Each name stands for a flat space through zero: a line, a plane or more. A row that begins with a name and a colon came from that space; any other row is followed by the name of the space it lies nearest, among the names in its block.
mmsz: [-14  -1   7  10 -32   3  -9  11   5 -33   8  10  16   3  12 -30 -28  -1
  10 -18  -4   9  19  -8  -6  31   8  12 -24  16  20]
mmsz: [-28 -16 -13  14 -20  12   1  24  -4  -9  19  -3  13 -12 -12 -21  -9 -23
   5  14 -12 -11  10   0 -42  22  10  26 -11 -22  22]
mmsz: [ 29 -10 -19  15  25 -30  21 -25 -13   2 -10   6 -21  -9 -41  14  -2  17
   2  31   8  -3 -22   3  10 -17 -11 -14  29 -35 -30]
ttpm: [-15 -10  15  13  -8   4  27  45 -18  -7  13  19  31  37  14 -21  -8  -6
 -12 -14  -9  17   9  -2 -10  -9   4  14  -9  16   9]
jzns: [-20   9  -9  21  35 -21  33   6 -33 -16  10  20   7   3   9 -23 -23  17
   4  15   9  15 -15  12 -18   0 -19  -6 -15   6  -3]
mmsz: [-13 -16 -12   9  -5   0  -8  17 -17 -19  20 -21 -12   2 -18 -19 -24   4
  10   6  25   7   0   3 -12  -7  -3   1   9   4  -8]
jqqm: [ -2 -11  -1   5  -6  -6 -15   2 -11 -12   3 -28 -13   0  -2  -6  -9  10
   3   2  32   4  -5   4  -7 -11  -7  -3  14  18 -15]
jzns: [ 27 -14   2  -8 -51   5 -50 -21  35   2  -9 -21 -28 -19 -42   9  -1  -4
   9  -2  -7 -15  17  -9  13  16  20   2  33 -24   4]
jzns: [  3 -15  13  14 -40 -11 -27 -13  13 -12  -6 -33  -8  -6  -3   5  -4  -2
   1   0  21 -17   6  -2 -17  17   9   7   8  15   9]
hczh: [  6  -2 -28 -33  15  38  -2 -13  16  34  -6   0 -14 -19  -7  27  35 -20
  -1   1 -24  -8  -2 -10  22 -21   2  -3   0 -36 -12]
hczh: [  0 -21 -28   5 -30  20  -3 -19  20  -2  -5  -1  -4 -31 -22   5  11 -25
   9  10 -28 -23  12 -17 -17  22  13  21 -12 -51  12]
jzns: [ -5 -13  -6  10  -4  -7  11 -14   2   2   3 -12  -9   0  -4  18   1  -7
  -2  10  12 -14  -7  -3   0  -3   3  -4  -6  -1   2]
mmsz: [ -7   2   3  -2  -2  -1   1   5   9  19   9   5   1  -2 -13  12   4 -15
  -4  13 -11 -15   0   5  -5   8  12   1   4 -13  18]
hczh: [ 12  19   9  -8  22  -6  -8 -10  -3 -24   1 -26  -4  12  22   6  -5  18
  11 -25  29   3  -2  -2  16  -3  -9  -8 -13  37 -14]
ttpm: [-29  70  24  22  73 -22  22   9 -33 -17  23 -10   5  11  28 -24  -4  24
  16  -3 -22 -13   2  35 -80  37 -17   8 -32   8  40]
jzns: [ 22  -5  -2  -1  33 -20  25  18 -11   7   4   9  20  12 -19  18   3  -3
  -9  19  16  -3 -22   3  15 -18  -2   1  16  -5 -24]
jzns: [  5  25   1  -9  43   2   9  26 -24 -12  10  12   7  14   1 -25  -9  19
   8 -13  -8  24   0   9  -1 -10 -14   0   3   1 -14]
hczh: [ 22 -16  -6   6   1  -1 -17 -13 -16  21 -33 -31 -25 -22 -14   2  37  16
 -12  21   2   0 -11  13 -39 -32 -19   5  54 -27 -34]
jqqm: [ -6  -3  -5 -13  -8  33   0  27   1 -27  20  -3  11  24  11 -17 -13  -7
  13 -40  -6  16  22 -18  21  -4   7  10 -25  13   0]
jzns: [-14  23   4   4  19  -6   0   3 -10  20   3  18 -12  -9 -10 -15  -1   9
   0  17 -27   3   0  21 -27   9  -5  -7  13 -21  18]
jqqm: [-23 -28 -13  33 -13  -7  34 -23  -3   8  12 -15 -23   6 -11  25   4 -16
  -4  20   1 -28  -4  -4 -21  -3   8  -4 -16 -19  20]
ttpm: [ -9   2  -5  -7   9  16   2  13  -8   1  -5  -4  19  -8  24  -7  16  -8
  -4  -3  -2   3  -1   0 -20  -4  -8  15 -11   4  -5]
jzns: [ 18 -10 -23   8  10 -22  19 -16   4  -6  11  27 -12  -6 -52   9 -27   2
  12  24  -2  -5 -10  -7  34   6   7 -14   8 -38  -9]
ttpm: [-13   0   6  20  10   6  31   4 -18  19  -1   2 -10  20   7   0  23   1
 -12  -1 -33  -3   5   7 -35 -16  -4   3   1 -20  15]
hczh: [  1  -9  10  19  15 -30   4   1 -25  28 -15 -19 -10  -6  -7   9  19  11
 -21  40  23  -6 -26  26 -42 -24 -16  -5  44   0 -16]
ttpm: [ -2  21 -42 -27  52  -2  -6 -42  -3   7 -12   9 -17 -53   7   9   0  12
  14  27  22   5 -30   6  23  -4 -27 -24 -12  -9 -31]
jqqm: [  2  -1 -10   3  11  -3  -8  20 -19   0  17   4 -26   2 -48 -27 -22  16
  10  14  -8  15   3  14  -8 -10  -4  -7  38 -31  -9]
ttpm: [  7 -13   7  11  -5 -13   9  -4  -4   5  -1  -6  -9  14  -9  12   0   4
  -8   5  12  -2  -6   1   7 -15   1  -8  14   5  -6]
hczh: [  5 -19   4   8 -18  -8  -8  12 -16 -13 -21  -2  19  -4  20 -21  -2  12
 -12   1  28  22  -8   0  -9 -14 -15   8  15  27 -27]
mmsz: [ 22  -3 -16  -5  28 -14  12 -28   3  11  -9  -9 -10 -13 -14  35  15   0
   0  20  17 -17 -22  -2  18 -14  -6 -10   7 -15 -24]
mmsz: [ 16 -15  -5 -11  -1   5  -4 -18  16  29  -7 -28 -16  -4 -13  45  31 -16
 -10  11  11 -25 -10  -5  13 -21   8  -5  16 -11 -11]
jqqm: [-12  -2  15  18  -1 -14  -6   7 -21   7  -9 -20  -6   0  12 -13   8  13
 -12  13  13   3  -7  19 -45  -9 -13   2  22  14  -1]
jqqm: [ 16   4  -7 -35  -3  31  -3  12  24   1   4  25  20   8   2   8   3 -17
   5 -28 -21   9  13 -22  56  -1  14   3 -17  -4  -5]
hczh: [-10   4  -5 -19  13   9   4  11  13  35  12  13   8  -7 -10  22  11 -25
  -8  19 -10 -15  -8   5  10   0  12  -2  -1 -14  13]
ttpm: [  8  15  32  11   5 -26   0  16  -4 -11   1  -7  23  18  11  -1  -4   6
  -5  -4  12  -6  -1   9 -17  15   3   9   2  28   9]
hczh: [ -1  30  34  -3  16 -39 -23 -10  -9  17 -17   7  -9  -3  22  -6 -11  34
 -12  13  31  18 -20  30   5  -2 -18 -31  27  50  -4]
jzns: [ 14 -27 -35  12  -3 -20  -5 -13 -18 -16 -14  12 -14 -34 -38 -23 -24  19
   7  35  24  19 -19   1   5 -10 -18  -7  32 -27 -41]
hczh: [-10 -21 -23  -6 -25  18   2 -13  10  10 -17  27   7 -26   8  -5   6 -14
  -6   9 -13   9  -1 -12  12  -1   0   2 -10 -16  -3]
hczh: [ 13  19   8 -18   7   6 -26  -1  12  28  -3  -4 -19 -11 -24   6  15   2
   0   6 -24  -7   5  13  -5   2   5  -4  31 -25   6]
ttpm: [-36  -1 -37  -6  20  39   6   0 -15  -1  19 -22 -23 -16   6 -12   8  -9
  15  -1 -12  -2   6   0 -30 -10 -11   5 -23 -25   3]
jzns: [ -8   2   8  14   3 -19  -1  -3  -6  16   0  -8  -9  -7 -10   4   4   2
  -7  25   3 -13  -9  17 -31   5  -1  -2  17  -7  11]
hczh: [-28 -21  -6  35 -13 -16  44  -6 -20  -9   1  35   3  13  15 -16 -23   6
  -9   9   0  17  -5  -4   0  -5  -7 -11 -22   8   9]
mmsz: [ 11   1  -5  -5  -8   3   0 -12  13  -7   1  13  -8   3 -13   3 -11   2
   8 -11 -10   4   8 -11  31   5   7  -8  -5  -9   1]
jqqm: [ -2 -11 -13  11 -40  17 -12 -15  11 -16  -8  11 -13 -18 -14 -25  -8   0
  12  -9 -34   4  23 -12 -13  22   6  11  -5 -33  15]
jqqm: [-10 -18 -18 -11 -10  36  12  20   7  -8  35  -2 -12  30 -20   3 -14 -19
  12 -27 -13   3  20 -21  36 -15  18  -2 -18 -12   7]
ttpm: [  7 -18 -22  -7   2  -2  21 -23  10  36 -16  36  -6 -17 -16  26  13 -11
 -14  29 -10   0 -18  -6  36 -19   0 -17   9 -30 -13]
ttpm: [ 22 -15  -9   2   0  -9  -3 -51   9  34 -29 -23 -42 -19 -15  43  35   6
 -11  22   6 -19 -17   2   5 -27  -7 -19  31 -24 -20]
ttpm: [ -1  -6 -15 -13  22 -12  15   7  -4   7  -4  25  30 -14   9   9  -5  -9
  -9  24  28   8 -27  -1  28  -9  -8  -5  -8  14 -23]
jzns: [  2 -25 -45   6  19   9  27 -35  -6 -11  19 -25 -47   4 -30  27  -8   0
  19   2  18 -11  -8 -18  32 -30  -4 -21 -13 -27 -22]
jqqm: [ 25   4   6 -35   1  10 -21  12  13  20 -22  14  22  -8  10   9  19  -4
 -13  -5   5  14  -7  -3  36 -16  -1   0  20  13 -26]
jqqm: [ 16 -30 -16  11  -3 -17   8  -9 -10  21 -22   4  -4 -21 -26  10  14   0
 -16  41  12  -2 -23   5  -8 -22  -9   0  38 -28 -29]
jqqm: [-12 -11   8  18  -2  -1  11  20 -25   2  -8  -8  10   7  18 -17  13   5
 -14   5   2   9  -3  10 -43 -15 -12  13  10   7  -5]
mmsz: [ -5  10  -8   1  48 -17  11   3 -29  -1  -2 -16   4  -9  15   0   5  14
  -2  20  34   4 -27  17 -21 -17 -25  -4   4  16 -26]
mmsz: [  5 -23 -36   7  19  17  10   3 -38 -26  -9 -24 -15  -8   1 -27   5  20
   9  -4  16  25  -6  -6 -20 -40 -30   8  10 -15 -49]
mmsz: [  2  -4   0 -13  17   5  -1  -1   5  40  -1 -25  -9  -3  -4  38  35 -17
 -15  19   8 -23 -15   9  -7 -23   2  -3  18  -7  -5]
[ -4 -28  13  25 -38  -6 -13  15 -13  -9  -8 -27  -1   5   0 -18   2   3
 -10   3  14   2   6   4 -41  -6  -2  16  24  10  -3] : mmsz
[-21 -12  12  15 -41   3 -16  21   1 -20  10 -10  13   4   7 -25 -18  -8
   1  -8   5   0  16  -1 -27  22  10  18  -8  17  22] : mmsz
[-27   3  10  23   7   5  28  21 -23 -15  13  -6  14  26  29 -18   1  -1
  -2 -15 -10   2   9   3 -42   1  -5  15 -27  13  19] : jqqm
[-18 -22 -51 -23  20  34   8  -8 -13  13  -8  -2  -7 -32  16   2  17 -10
  -1  14  16  15 -18  -8  13 -38 -21  -5 -11 -12 -38] : ttpm
[ 21  -4   1  -9  -4  -8 -16  -3   2  16 -28  10   8 -23  -4  -1  14   6
 -12  17   4   8 -12   6   2  -8  -8   1  31  -6 -23] : jqqm
[-24  -7  -4  12 -25   7 -12 -15  -4 -17  -7 -15 -10 -12  27 -19  -7   6
   4  -8   9   6   8  -2 -23   9  -8   1 -17  18   9] : jzns
[-10 -12  -8  -1   7  -9  -9   6   0   7  22 -32 -10  -5 -22  20  -6 -14
   2  25  35 -22 -14   8  -6  -4   6  -3  10   4  -2] : mmsz
[  0 -14  14  13 -39   4  -4   0  12   4 -17  -1  15  -3  11   0  18 -13
 -12  -4 -18 -10  12  -6 -26  14  10  20  -1  -5  17] : mmsz
[-24   8 -23  -8  -6  29 -12   4   3 -23  29   8 -22  -5 -17 -32 -33   0
  29 -18 -22  13  24  -7   9  18   5  -4 -22 -19  19] : ttpm
[-19  -6   8   1  13 -31   4   8  -8  40  -8   8  19 -18  12  19   9 -11
 -28  51  37  -8 -36  24 -14  -8  -7  -9  18  24  -4] : hczh
[-10   0  21  12  -7 -14  25   3  11  -5   9   4  30  25  26  23  -1 -19
  -9  -8   9 -20  -1  -8   6  17  15   6 -37  31  25] : jzns
[-15  21  30  16  13 -23 -15  10 -27 -17  -9 -32  10   4  45 -22   0  25
  -5  -4  34   7  -7  24 -53   5 -22   6   2  54   0] : jqqm
[ -2   0 -10  -5 -11  11  -4  -8  17 -10   7   1   5 -10  -3   5  -4 -15
  10  -6  -9 -13   9 -12   7  21  12   8 -22 -11  12] : hczh
[ -4   8  13  24   6 -38  15   5  -5  14   3  28  12  -7 -24  -2 -10  -1
  -9  40 -12 -14 -11  20 -30  26   6   2  14 -20  23] : mmsz
[-19 -15 -10   9   5  -6  27  -3  -9  29  -3  21  -1  -5   1   9   7  -9
 -16  29  -3   0 -16   6  -4 -15  -4 -10   2 -11   3] : hczh
[ 30  -8 -29  -3  44  -2  21 -24 -23   5 -20  -8 -24  -8 -12  13  21  22
   0  10   9  11 -22  -2  13 -46 -27 -13  23 -27 -54] : mmsz
[ -3 -10   7   1 -49   7 -55 -18  10 -23 -16 -40 -22 -19  15 -20  -9  14
   9 -18  26   8  15  -2 -13  10  -4   1  11  29  -4] : jqqm
[ -3  -2  -5 -17  -3  14  -4   4   4  26 -10  24   0  -9   2  -3   9  -3
 -10   5 -15  15  -2   2  16 -14  -2  -8  12  -9  -5] : hczh
[ -7  -7  -3   3  11 -17   3 -14  -9  37 -19   2  -9 -21   4  15  19   3
 -20  38  14  -3 -26  18 -15 -19 -14 -13  24  -2 -11] : hczh
[ 19  12   6   0  32 -12 -10  -7  -5  17   2 -50 -24  -3 -24  29  28   3
   1  17  10 -32 -11  17 -35 -10  -3   3  31 -17  -8] : hczh
[-24  31  24  15  28  -2  35  34 -13  11  10  23  43  15  26 -11  19 -15
 -11   3 -44 -14   6  16 -61  27   4  28 -28  -8  42] : ttpm
[-15  -8  -8  18  11 -17  16  -6 -18   5  -1   0  -4  -9   1  -1  -2   4
  -6  27  14  -2 -16  11 -23  -5 -11  -5   3  -2  -3] : jzns
[-12   7  20  43  -9 -40  14 -12 -12 -29  10   2  -9  16  -3 -16 -34  21
   8   4   7  -4   4   9 -25  28   0  -7 -10  15  27] : hczh
[-30   4  13  11 -20 -10 -15  23  -1 -27  21  -7  23   0  16 -24 -32  -7
   7   0  23  -3   7   6 -24  36   8  13 -23  36  27] : mmsz
[ 30   3  -2 -26  27 -20 -12  -5   7  22 -10   2   4 -12 -17  30   6   3
  -8  24  35  -1 -29   6  43 -20  -5 -18  31   9 -36] : jqqm

Rows lie near named flat spaces through zero. A row that begins with a name and a colon came from that space; any other row is followed by the name of its block's space that it lies nearest.
cr_zp: [ -8   0   3  15   8  -2   2 -14 -20  -4  -4  -5 -26   3 -22  18   0   7
  19  -3   5 -10   0   3 -22 -22 -15   8  -1   6  -8]
cr_zp: [ 15  -1  18 -13   0  12  11 -15  17  27  -9  -9   8 -19  -2 -16  -2  -8
  27   3   4  -5   5  -6   0  36 -49 -15  24  40  33]
fl_gh: [ 16   0 -21  -3  10  13 -10   6  19 -11  12  42  15 -35   9   3  16   4
  -6  19  31   9   5  15  10  23  52  27   5 -21  26]
dn_gn: [ -9  10   8  -1  11 -10  18 -29  18  13   3  -8  -6  -2  -3  13 -19   6
  10  -1  -3 -18 -25  40 -13  -5  18 -30  10  -9 -34]
dn_gn: [ -3 -20  -3  10   4  -9 -16  19 -29 -18  11  -8  -7  25  -5   1  21   1
  10 -12 -20  -8  17   2   9 -21   6  25 -14  -5   1]
dn_gn: [-16  28  12  31   9  -3  22 -15 -14   5  -1  12 -23  -1  -5 -15 -11  26
   1   5  17   8  16   0 -11  -8  -8  -4 -16  -1   5]
dn_gn: [  6  -7  13   2  24 -17  -5  -2   3   3  17  19   4 -16  17  29   1  -3
  19   9  -2  -7   2   9  -8  22 -22 -27  48  38  10]
fl_gh: [  8   7  -6  18  10 -29 -21  30 -25 -10  23  12  -6  16  15   6  -7   9
   0  -6   5 -17   5   4  -1  -1   6  -8  24   4  -3]
cd_gf: [  1  26 -11  23 -16 -13   4   5  -9  -3   1  12 -14   8   6 -10 -20  17
 -18   2  22 -10 -14   0 -12   1  21 -20  -6 -29 -18]
cd_gf: [ 21  -5   8  33  -7 -25 -15  -4 -25  13  18  -8 -19   2   5  -5  -6 -12
  33   7  -5 -43   3  32  11   8 -19  17  18  10  17]
fl_gh: [ 22  -1 -36 -21  -2  10   1  23   8   9  -1  -6  11  -4   9 -14 -23   7
 -16 -19  33 -11 -32 -15 -27  29  16 -28   6 -28  -8]
cd_gf: [ -4   1 -22 -36  37  22   0  12  19  12   3  -6  21 -19   6   1 -23  -5
 -27 -11  19  32  -4  -7  -2  -8  18  29 -10 -11   3]
fl_gh: [ 15 -16 -12  23   2   6 -10  -6  -9 -22  10  44 -11 -30  -5  25  34   6
  24  23  23 -10   7  10 -13  20  21  18  14  -4  27]
cr_zp: [-11  26  -6 -30  44  -9 -21  25   8 -14   9   8   8   9 -12  26 -12  17
 -10 -19  18  17   7  -2  -7 -29  21  -1  35  19 -20]
dn_gn: [ 25 -33 -25   9  -3   2 -13   5 -20  15  11 -13  -4 -21  18  12 -18 -31
   3   5   6 -22 -21   2 -10  14 -17  30   1 -14  16]
dn_gn: [  8   7   1 -10   4  12  24 -18  31  18  -4  15  12 -27   9 -10  -6   8
   5   9  19   1 -14   7 -12  41   3 -37  14   2   9]
cr_zp: [  4   6  -3 -15 -11   8   7   1  25   8  -7   9  20 -14  18  -5 -11  -8
 -25   9   6  16 -13 -14   4  21   2 -21   4  -4   0]
cr_zp: [  4  -1   7 -10  29 -13 -24  17  -6   0  19  -6   7   7  -1   5   3  -6
  15  -8  -9  -3  23  16  22 -14  -3  30  22  27  14]
dn_gn: [  7  -7 -18  -6  -7  13 -14  11   0 -28  -8  30   0 -12 -11  25  24   6
  -4   7  22  10  -2 -26 -18   6  16   1  11  -4   4]
fl_gh: [  3 -22  -4 -18   1   2   1  11  -4  -3  -4 -13   6  11   1  10   6  -1
   6 -17 -11  -4 -11 -22 -21  11 -23 -33  13  13  -9]
cd_gf: [ 40   4 -23   7 -39 -15 -36  18  -7  -5  -1  10  -5  -8   4  17 -15 -18
   0  10  29 -39 -34  -9 -12  24  -2 -12  45  -5  -2]
fl_gh: [ 13  27  -7  32 -20  -8 -11  -5 -13  -9  -5  31 -25 -15 -10  11  -7   9
   3  20  39 -14  -6  -6 -16   5   1   2  19  -4   7]
dn_gn: [ -1  22  14 -15  19 -21  -8  -9   6  38   2 -42  -2   3   3  13 -60 -23
  -2 -11  -4 -13 -20  15   0 -22 -42  -3  33  29 -22]
cd_gf: [ 27  -5 -32   7 -21  -1 -22  12 -17   3  -4   0 -12 -16   5  20 -27 -19
 -11   5  32 -21 -34 -21 -26  10 -13   7  18 -15  -1]
fl_gh: [  9  18   0   3 -20  -4  -2  11   2   2  -8  11   2  -1   9  -9 -11   3
 -14   5  16   3  -5 -27  -4  19 -18 -27  15   8   5]
cr_zp: [  7  44   1  -7   7 -38 -26  39   2   3  19 -10  10  39   9 -25 -30  14
 -15 -22   5 -18   3  21  28 -14  30 -14  28  -1 -22]
cr_zp: [  9  -1 -10 -24  10  -4 -25  16   0   3   2 -19   6   4  -5  18 -18 -16
  -3 -13   4  -6 -12  -4  -1 -15  -8  14  23  11 -10]
cd_gf: [-13 -16  13 -23  29  16  -2  12  -4 -10  -2  -8  10  10 -16  -3  31   6
  14 -16 -17  28  38 -20   9 -14 -22  22  -7  34  23]
cd_gf: [  1  -2  -4 -27  -6  25   8 -26  39  14 -16  -4  17 -30  -4   7  -7 -21
 -12  13   4  14 -20  10   7   5  15  14  -7 -11  -4]
dn_gn: [  9  10  -2 -12  21  -3   4 -16  20  23   8 -14   2 -10  -7  -3 -21   1
  19  -6  12 -24 -17  46  -2   4  20   0  16  -5  -9]
cd_gf: [  7   7   8  -6   3   3 -12  -7  12   9   0   2   6 -17  -3   1  -2 -15
   6  12   4   3  10  10  21  -1  -6  30  12  16  20]
cr_zp: [  2  16  14  37 -33 -13  17 -21  -8  17  -5  -2 -18   2  10 -23 -17  -1
   0  16  -2 -18  -8   9   4  12 -17 -18 -12 -10  -1]
fl_gh: [ -5  16  26  -9 -15   2  24   1   8  32 -15 -33  11  18  11 -52 -21  -2
  -9 -12 -18  12  11 -27  16  16 -56 -32 -12  25  11]
cr_zp: [ -3  22  27   2  46  -5   7 -20  14  19  14  19  -1 -28  -2   5  -4  10
  31  12  15   6  27  27   5  11 -21   4  37  48  32]
dn_gn: [ -5  27  24 -23  10  -8   6 -11  31  26  -1 -22  16   6   0 -18 -24  -4
   1  -6 -10   1   1  24  24  -4  -6 -13  16  21  -9]
dn_gn: [  5   7  20 -40  19   1   5   5  41  12   9 -18  34  20  -8 -45  21  14
  25 -21 -22  -9  20  46  42  14  36 -11   7  11   6]
fl_gh: [-18 -13 -10 -19  14  12   8  10  22 -12  10  12  31  -2  23  -4  13  -2
 -38   3 -20  38   8   5  26  -8  53  16 -35 -31  -8]
fl_gh: [-20  28   4   6   1   3   7   8   0 -18  -8  28  -2   4  -2  -1   3  23
 -28   5  14  36  17 -31  -4 -12   8 -11  -9   1  -4]
cd_gf: [-30  20  31   0  38 -31  -2  23 -15  -6  17   0   3  35  13   5  -6  19
  -7 -17 -27  24  35 -14  10 -25 -29 -28  20  46 -10]
cr_zp: [ 18  39   2 -11  15 -24 -18  36   4  20  19 -16  13  26   8 -48 -30  14
   1 -24  14 -20  13  22  30   6  13  -3  25   8   7]
dn_gn: [ -8  45  20   5  -6  -5  -4  -9   8  24  -8 -17  -2   2  -4 -29 -35 -11
 -19   8   4  15  17   7  38 -28 -13  40 -12   9   8]
cd_gf: [ 29   8 -37 -23 -18  13 -26  20  11  -1 -12   4   8 -19  -4  12 -22 -14
 -21   0  44  -5 -32 -24 -17  13  12   8  22 -17  -2]
cr_zp: [ 23  11 -10  -8   7 -18 -25  22   2  19  21 -19  12   7  14 -19 -29 -14
  -2 -10   5 -26  -6  32  27   1  18  25  16  -8   4]
fl_gh: [  7 -11   6  37  -3  -9  10   0 -24   7  16   8 -11   0  17 -25  10   6
  18   8  -7 -15  18  12   8  21 -11   5 -14  -4  29]
cd_gf: [  2  13  -3  -7  -3  13   8 -19   9  21 -13 -23  -7  -9 -17 -13 -22  -6
   2  -3  14  -6 -12  12  -3 -10  -3  20 -13 -11  -3]
fl_gh: [ 16  16   5 -11  -4 -10 -24   6   8   1  -3   4   1  -6  -9  16  -8  -8
  11   3  15 -13  -5  -4   0   5 -17  -6  47  30   4]
cd_gf: [ 28 -21 -16   7 -31   6  -4 -15   8   4  -2   1  -1 -18   0   0  10 -17
  18  14   6 -36 -27  25  -1  29  21   5   2 -27   5]
cr_zp: [  6   0  -4 -16   6   1 -14  21 -13  -4  -5 -24  -4  25 -22  -9   3   8
  14 -27   2 -10   6 -13  -8 -12 -14   1   7  13  -2]
[  7 -13 -11   1 -25   0 -13  -3 -12   8 -12 -24  -7  -5   4  22 -25 -35
 -17   5  -6  -6 -27 -21  -8 -14 -31  17  -2  -5 -13] : cr_zp
[ 17  -4 -19  -4  12  -7 -24  10 -11  14  13 -24  -4  -3  -1   7 -27 -20
   5  -9  10 -24 -14  24   4 -16   6  42   8 -11  -1] : cr_zp
[  8  -4 -15  29   3  -7 -11   0 -18 -17  14  31 -17 -14   0  18  12   8
  10  15  20 -15   1  17 -10   1  30  20   4 -19   8] : fl_gh
[-20 -19   8  46 -13  -9  28 -12 -33 -14   0  27 -22  -3  26  22   9   9
 -10  18 -14  13  -1 -37 -34  13 -38 -46 -15   1  -4] : dn_gn
[  4  26  14   0  13  -9   2  15  19  19  17  17  26 -11  35 -35 -16  -1
 -22  12   3  22  26   5  41  23   2   5   7  14  32] : cr_zp
[ 13   5  -5 -14 -18  -2  -4   2  13  11  -8 -14   7   1   3  -3 -18 -11
  -7  -4   4 -13 -24  -4  -3  12  -7 -21  15  -2 -13] : cr_zp
[  6   5   6 -12 -15   0   1   7  27  14   1  10  31 -15  37 -15 -12 -20
 -33  17  -9  22  -1 -14  30  28  -5 -12   6   6  14] : cr_zp
[  0  -1  -4   2   6  15  12  -7   0  -1  -5  10  -5 -12 -10  -7  11  13
  10   1  16   6   7  -6 -13  10   0   1  -8  -1  15] : fl_gh
[ -6  -3  14  -3  16   0  -9  13  -2   3   8   7  15  -7  17  -3   5 -13
 -11   9 -14  30  33 -18  27  -2 -27  28   1  31  32] : cr_zp
[  9   2 -25  21  17 -15 -12  19 -25  -8  23  12 -14   4   5   3  -9  16
   3  -7  23 -23  -5  21 -14  -4  35  12   2 -29  -4] : fl_gh
[ 17  16   6  34 -28  -6   1  -5 -13   3  -6  23 -18 -13   3 -12  -1   5
  10  20  24 -14   4 -17  -8  30 -29 -14  15  12  28] : fl_gh
[ -4 -18 -11 -10 -15  39  21 -40  14  -3 -32  -3 -13 -27 -34  21  15  -3
  12   7  15   4 -25  -9 -36   0  -1   3 -21 -17  -9] : fl_gh
[  4 -21  -6  20  11 -11  -8   6 -27  -6  17   4 -12   0   7  15   7  -2
  16   1  -5 -15   4   9  -8   0  -6  12   3   0   8] : dn_gn
